Below is a small trained network, with its code and all its weights. Each question gives an input and a class and asks what happens when units are switched off, that is, made to give their printed mean instead of their output.

import numpy as np


def w(rows, s, z=0):
    codes = np.array(rows[::2]) - 128.0
    scale = np.full(codes.shape[1], s)
    scale[-1] = z or s
    return codes * scale


def f(y):
    return y / 2 * (1 + np.tanh(0.7978845608 * (y + 0.044715 * y**3)))


def log_softmax(a):
    a = a - a.max(-1, keepdims=True)
    return a - np.log(np.exp(a).sum(-1, keepdims=True))


def net(x, mask):
    res = np.array(x, float).reshape(1, 3) / 4 @ E
    y = f(res @ A[0][:, :-1].T + A[0][:, -1])
    res = res + np.where(mask, y, B[0][:, -1]) @ B[0][:, :-1]
    return log_softmax(res[-1] @ U[:, :-1].T + U[:, -1])


A, B = {}, {}
E = w([
[136,143,128,165,100,147,36,181,247],'x0',
[90,150,160,138,117,152,174,215,103],'x1',
[172,74,148,37,155,142,103,180,125],'x2',
],0.015)
A[0] = w([
[126,131,90,106,111,119,173,56,80,76],'N0',
[207,79,100,120,151,75,94,64,126,167],'N1',
[91,159,116,89,168,76,164,56,102,64],'N2',
[179,160,55,215,84,116,84,87,155,129],'N3',
[96,117,96,111,146,159,170,157,109,106],'N4',
[159,69,112,97,119,110,168,163,94,104],'N5',
[134,146,56,184,133,109,66,94,143,122],'N6',
[176,102,113,32,155,138,102,160,149,160],'N7',
[137,132,208,65,153,121,199,191,118,124],'N8',
[183,104,82,66,161,68,83,42,127,59],'N9',
[130,168,155,134,115,165,48,192,163,58],'N10',
[102,179,156,195,123,203,135,195,107,10],'N11',
[41,188,99,174,99,97,178,116,119,55],'N12',
[7,169,117,181,77,146,181,76,134,165],'N13',
[121,113,137,122,74,179,96,180,158,21],'N14',
[107,119,75,144,130,131,104,117,142,116],'N15',
[134,119,128,71,172,108,143,155,91,102],'N16',
[143,127,76,139,143,101,154,88,71,73],'N17',
[164,73,114,38,139,177,46,152,121,18],'N18',
],0.011,0.013)
B[0] = w([
[146,137,101,98,74,54,115,202,134,197],'N0',
[187,157,99,190,99,68,183,157,141,222],'N1',
[114,138,62,137,124,88,130,201,181,189],'N2',
[8,174,148,89,125,118,42,116,194,214],'N3',
[133,86,204,72,141,175,124,55,131,157],'N4',
[92,142,209,96,130,207,81,101,140,167],'N5',
[61,122,123,28,180,159,53,118,223,192],'N6',
[162,136,136,173,127,150,157,131,62,210],'N7',
[91,72,184,138,201,176,128,50,144,201],'N8',
[215,48,173,149,167,159,239,125,58,195],'N9',
[255,109,109,191,132,111,224,144,29,183],'N10',
[120,210,25,145,55,4,88,176,170,159],'N11',
[209,53,191,173,190,201,186,64,54,190],'N12',
[192,117,77,138,73,43,186,152,85,251],'N13',
[180,62,172,148,142,139,168,69,20,150],'N14',
[142,109,134,124,142,143,102,104,185,145],'N15',
[103,115,184,135,176,180,76,87,145,169],'N16',
[145,193,91,151,84,101,129,142,152,180],'N17',
[144,207,85,134,45,43,119,253,216,177],'N18',
],0.0082,0.016)
U = w([
[153,157,53,133,81,53,126,211,169,251],'0',
[196,103,159,141,138,154,199,100,15,104],'1',
[7,126,183,61,161,212,21,38,200,41],'2',
],0.011,0.0026)

Each question gives the input, the list of numbers given to net, and the class t.
The units are the neurons (one row each of A and B). Each row of codes is followed by its name. A weight is (code - 128) times the scale printed after its matrix; where a second scale follows, it is the last column's (A, B and U).
mask holds one flag per neuron, in row order. A switched-off neuron (its flag False) gives its mean, the last column of its row in B, instead of its output. The means were averaged over made-up inputs and are rounded, as every weight is.
A unit's drop is (log p(t) with every unit on - log p(t) with that unit switched off) / (log p(t) with every unit on - log p(t) with every unit switched off).
The circuit of an input: a set's keep is (log p(t) with only the set's units on - log p(t) with every unit switched off) / (log p(t) with every unit on - log p(t) with every unit switched off). Starting from the 12 units with the biggest drops (on a tie, the unit counted first), units are removed one at a time, each time the one whose removal leaves the highest keep (on an exact tie, the one counted first), for as long as the keep stays at least 0.8.
circuit, biggest first: the units of the circuit, biggest drop first
k most important neurons: the k neurons with the biggest drops, biggest first
drop of u: that unit's drop, to one decimal
input [1,-7,-3], class 2: circuit, biggest first -> (N3)
input [8,1,1], class 1: 2 most important neurons -> (N10 N14)
input [6,-1,-4], class 2: 2 most important neurons -> (N3 N6)
input [8,8,8], class 1: 2 most important neurons -> (N14 N10)
input [2,4,1], class 1: 2 most important neurons -> (N18 N3)
input [1,1,4], class 1: 2 most important neurons -> (N3 N6)
input [-7,0,-8], class 0: 4 most important neurons -> (N2 N0 N17 N9)
input [2,2,8], class 1: 2 most important neurons -> (N7 N8)
input [7,1,7], class 1: 2 most important neurons -> (N14 N10)
input [-5,0,-4], class 0: drop of N0 -> 0.4
input [-2,7,1], class 2: drop of N10 -> 0.1
input [-8,-3,-5], class 0: drop of N0 -> 0.2
